Below are the code and all the weights of a small trained network. Each question names an input and a class and asks about switching units off, where a switched-off unit gives its printed mean instead of its output.

import numpy as np


def w(rows, s, z=0):
    codes = np.array(rows[::2]) - 128.0
    scale = np.full(codes.shape[1], s)
    scale[-1] = z or s
    return codes * scale


def f(y):
    return np.maximum(y, 0)


def log_softmax(a):
    a = a - a.max(-1, keepdims=True)
    return a - np.log(np.exp(a).sum(-1, keepdims=True))


def net(x, mask):
    res = np.array(x, float).reshape(1, 8) / 4 @ E
    y = f(res @ A[0][:, :-1].T + A[0][:, -1])
    res = res + np.where(mask, y, B[0][:, -1]) @ B[0][:, :-1]
    return log_softmax(res[-1] @ U[:, :-1].T + U[:, -1])


A, B = {}, {}
E = w([
[158,101,158,89,84,131,132,100,142,118,108],'x0',
[206,92,198,49,87,181,207,136,89,103,157],'x1',
[75,62,107,155,163,190,165,104,80,60,254],'x2',
[142,76,177,72,63,135,130,69,142,113,114],'x3',
[100,177,98,178,162,86,86,133,132,152,121],'x4',
[198,173,167,120,98,147,196,188,28,182,151],'x5',
[139,169,198,233,75,47,79,49,101,185,122],'x6',
[127,136,134,144,106,117,113,111,119,141,115],'x7',
],0.0063)
A[0] = w([
[114,37,149,76,117,194,185,91,117,81,171,202],'N0',
[157,157,189,158,68,60,76,39,151,171,77,112],'N1',
[222,124,184,81,98,171,209,162,68,143,139,126],'N2',
[83,197,116,254,146,86,78,109,106,158,147,218],'N3',
[220,119,180,76,95,158,207,169,74,136,149,139],'N4',
[119,120,71,6,147,154,121,207,192,118,81,187],'N5',
[78,180,92,215,173,114,120,135,91,144,167,96],'N6',
[79,177,108,235,156,91,105,130,105,129,158,126],'N7',
[141,165,173,182,86,56,58,57,144,183,99,169],'N8',
[209,149,163,105,94,145,191,145,79,159,135,162],'N9',
[109,170,60,139,170,104,98,178,166,140,81,250],'N10',
[212,123,184,86,90,151,209,173,74,131,139,130],'N11',
[105,45,136,93,128,195,159,82,127,65,166,161],'N12',
[88,36,132,86,130,192,158,92,150,68,180,149],'N13',
[78,139,54,162,187,139,137,183,95,116,169,215],'N14',
],0.0065,0.002)
B[0] = w([
[125,95,122,74,65,162,174,59,126,84,157,239],'N0',
[120,117,196,185,28,37,48,57,149,126,57,230],'N1',
[198,185,183,95,73,166,196,123,50,174,124,254],'N2',
[67,70,115,254,151,98,122,173,63,206,161,248],'N3',
[207,206,196,82,62,189,196,114,48,169,115,253],'N4',
[152,173,103,31,188,172,108,160,205,113,72,215],'N5',
[98,83,95,184,174,156,131,182,56,199,200,209],'N6',
[77,101,107,200,148,137,123,155,59,163,164,217],'N7',
[94,95,180,226,72,35,39,90,142,137,79,237],'N8',
[181,196,224,119,85,139,147,138,79,195,90,227],'N9',
[77,163,95,135,182,127,99,192,167,160,102,218],'N10',
[213,200,199,91,61,175,205,121,47,174,105,247],'N11',
[117,62,96,73,82,156,177,43,146,61,179,219],'N12',
[103,75,100,77,95,144,160,71,154,52,165,222],'N13',
[123,126,72,114,191,222,197,166,115,129,173,226],'N14',
],0.0064,0.0075)
U = w([
[109,121,169,182,72,13,42,81,145,145,77,150],'0',
[81,109,83,182,197,131,128,190,84,170,184,2],'1',
[221,214,183,82,89,162,184,122,69,169,116,59],'2',
[123,187,90,56,188,137,100,183,254,115,69,215],'3',
[113,48,103,69,105,151,159,49,159,30,168,218],'4',
],0.0075,0.00052)

Each question gives the input, the list of numbers given to net, and the class t.
The units are the neurons (one row each of A and B). Each row of codes is followed by its name. A weight is (code - 128) times the scale printed after its matrix; where a second scale follows, it is the last column's (A, B and U).
mask holds one flag per neuron, in row order. A switched-off neuron (its flag False) gives its mean, the last column of its row in B, instead of its output. The means were averaged over made-up inputs and are rounded, as every weight is.
A unit's drop is (log p(t) with every unit on - log p(t) with that unit switched off) / (log p(t) with every unit on - log p(t) with every unit switched off).
The circuit of an input: a set's keep is (log p(t) with only the set's units on - log p(t) with every unit switched off) / (log p(t) with every unit on - log p(t) with every unit switched off). Starting from the 12 units with the biggest drops (on a tie, the unit counted first), units are removed one at a time, each time the one whose removal leaves the highest keep (on an exact tie, the one counted first), for as long as the keep stays at least 0.8.
units of the circuit, in order: the units of the circuit, biggest drop first
top k neurons: the k neurons with the biggest drops, biggest first
drop of u: that unit's drop, to one decimal
input [-5,-2,-1,0,4,3,-8,7], class 3: top 2 neurons -> [N5 N3]
input [-7,3,-4,0,0,-7,-8,-6], class 3: units of the circuit, in order -> [N5]
input [-7,0,8,-7,-2,5,-8,-6], class 4: units of the circuit, in order -> [N13 N12]
input [-2,5,-5,-1,8,5,6,-8], class 0: units of the circuit, in order -> [N8 N1]
input [8,-3,-2,-7,5,3,4,-6], class 0: top 3 neurons -> [N8 N1 N14]
input [5,-3,5,-4,-5,-2,5,2], class 0: top 2 neurons -> [N14 N10]
input [0,5,6,0,7,2,-8,-7], class 4: top 3 neurons -> [N13 N12 N0]
input [-4,2,4,-1,8,-3,8,-2], class 1: top 2 neurons -> [N6 N3]
input [-6,6,-1,-8,2,-3,-7,8], class 3: drop of N5 -> 0.1
input [-4,-6,-8,-4,4,7,3,0], class 0: drop of N8 -> 1.0
input [-6,-6,-7,-4,-7,-3,-2,-8], class 3: drop of N5 -> 0.2
input [7,5,-4,-4,-1,-5,-7,-8], class 4: drop of N12 -> 0.4
